Below are the code and all the weights of a small trained network. Each question names an input and a class and asks about switching units off, where a switched-off unit gives its printed mean instead of its output.

import numpy as np


def w(rows, s, z=0):
    codes = np.array(rows[::2]) - 128.0
    scale = np.full(codes.shape[1], s)
    scale[-1] = z or s
    return codes * scale


def f(y):
    return y / 2 * (1 + np.tanh(0.7978845608 * (y + 0.044715 * y**3)))


def log_softmax(a):
    a = a - a.max(-1, keepdims=True)
    return a - np.log(np.exp(a).sum(-1, keepdims=True))


def net(x, mask):
    res = np.array(x, float).reshape(1, 5) / 4 @ E
    y = f(res @ A[0][:, :-1].T + A[0][:, -1])
    res = res + np.where(mask, y, B[0][:, -1]) @ B[0][:, :-1]
    return log_softmax(res[-1] @ U[:, :-1].T + U[:, -1])


A, B = {}, {}
E = w([
[216,59,209,183,110,189,119,200,99,102,110],'x0',
[142,134,37,253,64,74,134,156,106,174,125],'x1',
[140,108,141,116,138,92,101,122,141,149,89],'x2',
[121,101,133,90,92,109,93,130,142,138,122],'x3',
[227,186,81,140,132,130,65,66,170,71,145],'x4',
],0.015)
A[0] = w([
[106,91,2,239,103,77,95,105,135,128,103,157],'N0',
[166,183,147,86,155,208,100,103,202,94,110,237],'N1',
[247,150,138,155,98,179,52,132,129,67,107,58],'N2',
[89,70,199,113,132,126,149,186,125,141,137,175],'N3',
[115,231,54,88,167,91,90,42,208,98,147,144],'N4',
[86,37,226,108,177,231,152,202,72,144,91,214],'N5',
[141,187,16,172,98,83,82,64,204,159,200,112],'N6',
[127,92,106,233,16,106,188,196,87,206,71,139],'N7',
[6,144,103,77,149,71,226,128,130,185,110,253],'N8',
[144,160,37,174,56,59,147,180,113,105,99,144],'N9',
],0.0086,0.0051)
B[0] = w([
[220,167,184,193,110,94,67,163,122,150,172,206],'N0',
[114,160,103,87,163,129,130,70,119,59,158,196],'N1',
[39,98,201,166,139,20,152,53,201,162,186,189],'N2',
[152,151,150,154,171,136,104,97,61,152,104,193],'N3',
[169,169,71,43,109,157,98,160,113,61,46,210],'N4',
[162,122,184,77,176,175,94,156,80,207,113,251],'N5',
[175,196,122,144,115,157,86,127,107,209,134,204],'N6',
[110,89,27,238,106,79,122,142,71,81,67,226],'N7',
[88,68,179,177,169,52,118,56,252,126,221,224],'N8',
[127,145,150,192,133,127,141,145,98,166,146,192],'N9',
],0.011,0.024)
U = w([
[65,97,183,88,185,103,155,32,225,135,199,253],'0',
[186,194,153,125,138,169,81,194,70,248,121,172],'1',
[108,98,137,233,60,45,148,93,218,168,230,73],'2',
[101,54,92,184,84,111,189,255,48,116,18,11],'3',
[127,174,63,56,109,157,122,125,165,47,47,114],'4',
],0.0088,0.0028)

Each question gives the input, the list of numbers given to net, and the class t.
The units are the neurons (one row each of A and B). Each row of codes is followed by its name. A weight is (code - 128) times the scale printed after its matrix; where a second scale follows, it is the last column's (A, B and U).
mask holds one flag per neuron, in row order. A switched-off neuron (its flag False) gives its mean, the last column of its row in B, instead of its output. The means were averaged over made-up inputs and are rounded, as every weight is.
A unit's drop is (log p(t) with every unit on - log p(t) with that unit switched off) / (log p(t) with every unit on - log p(t) with every unit switched off).
The circuit of an input: a set's keep is (log p(t) with only the set's units on - log p(t) with every unit switched off) / (log p(t) with every unit on - log p(t) with every unit switched off). Starting from all 10 units, units are removed one at a time, each time the one whose removal leaves the highest keep (on an exact tie, the one counted first), for as long as the keep stays at least 0.8.
circuit, biggest first: the units of the circuit, biggest drop first
most important unit: the unit with the biggest drop
k most important neurons: the k neurons with the biggest drops, biggest first
drop of u: that unit's drop, to one decimal
input [-7,1,2,-1,2], class 1: most important unit : N6
input [0,-2,-1,-6,-6], class 0: 2 most important neurons : (N8, N6)
input [1,-3,-4,-3,1], class 0: 3 most important neurons : (N4, N6, N7)
input [1,1,-3,-2,4], class 2: 3 most important neurons : (N5, N2, N3)
input [0,7,8,8,8], class 1: 2 most important neurons : (N6, N8)
input [-7,0,1,1,0], class 0: 2 most important neurons : (N8, N7)
input [0,-5,7,2,6], class 4: 2 most important neurons : (N4, N8)
input [-6,1,-4,-5,6], class 1: 2 most important neurons : (N6, N0)
input [1,-2,-1,-4,4], class 0: 2 most important neurons : (N2, N7)
input [-1,0,1,5,7], class 4: 3 most important neurons : (N4, N5, N8)
input [0,3,6,-7,-1], class 2: 2 most important neurons : (N4, N5)
input [-5,-5,-1,-1,1], class 4: 2 most important neurons : (N4, N2)
input [5,4,-6,4,-1], class 3: 2 most important neurons : (N8, N7)
input [3,2,5,5,-4], class 3: circuit, biggest first : (N7)
input [0,-6,6,-5,3], class 4: 2 most important neurons : (N8, N4)
input [-1,-4,-3,0,-6], class 0: drop of N8 : 4.1
input [5,4,-8,0,-1], class 3: drop of N8 : 0.4
input [5,2,-5,-4,-8], class 3: drop of N7 : 3.9
input [4,1,0,6,-2], class 3: drop of N7 : 0.2
input [3,-6,2,6,5], class 0: most important neuron : (N2)
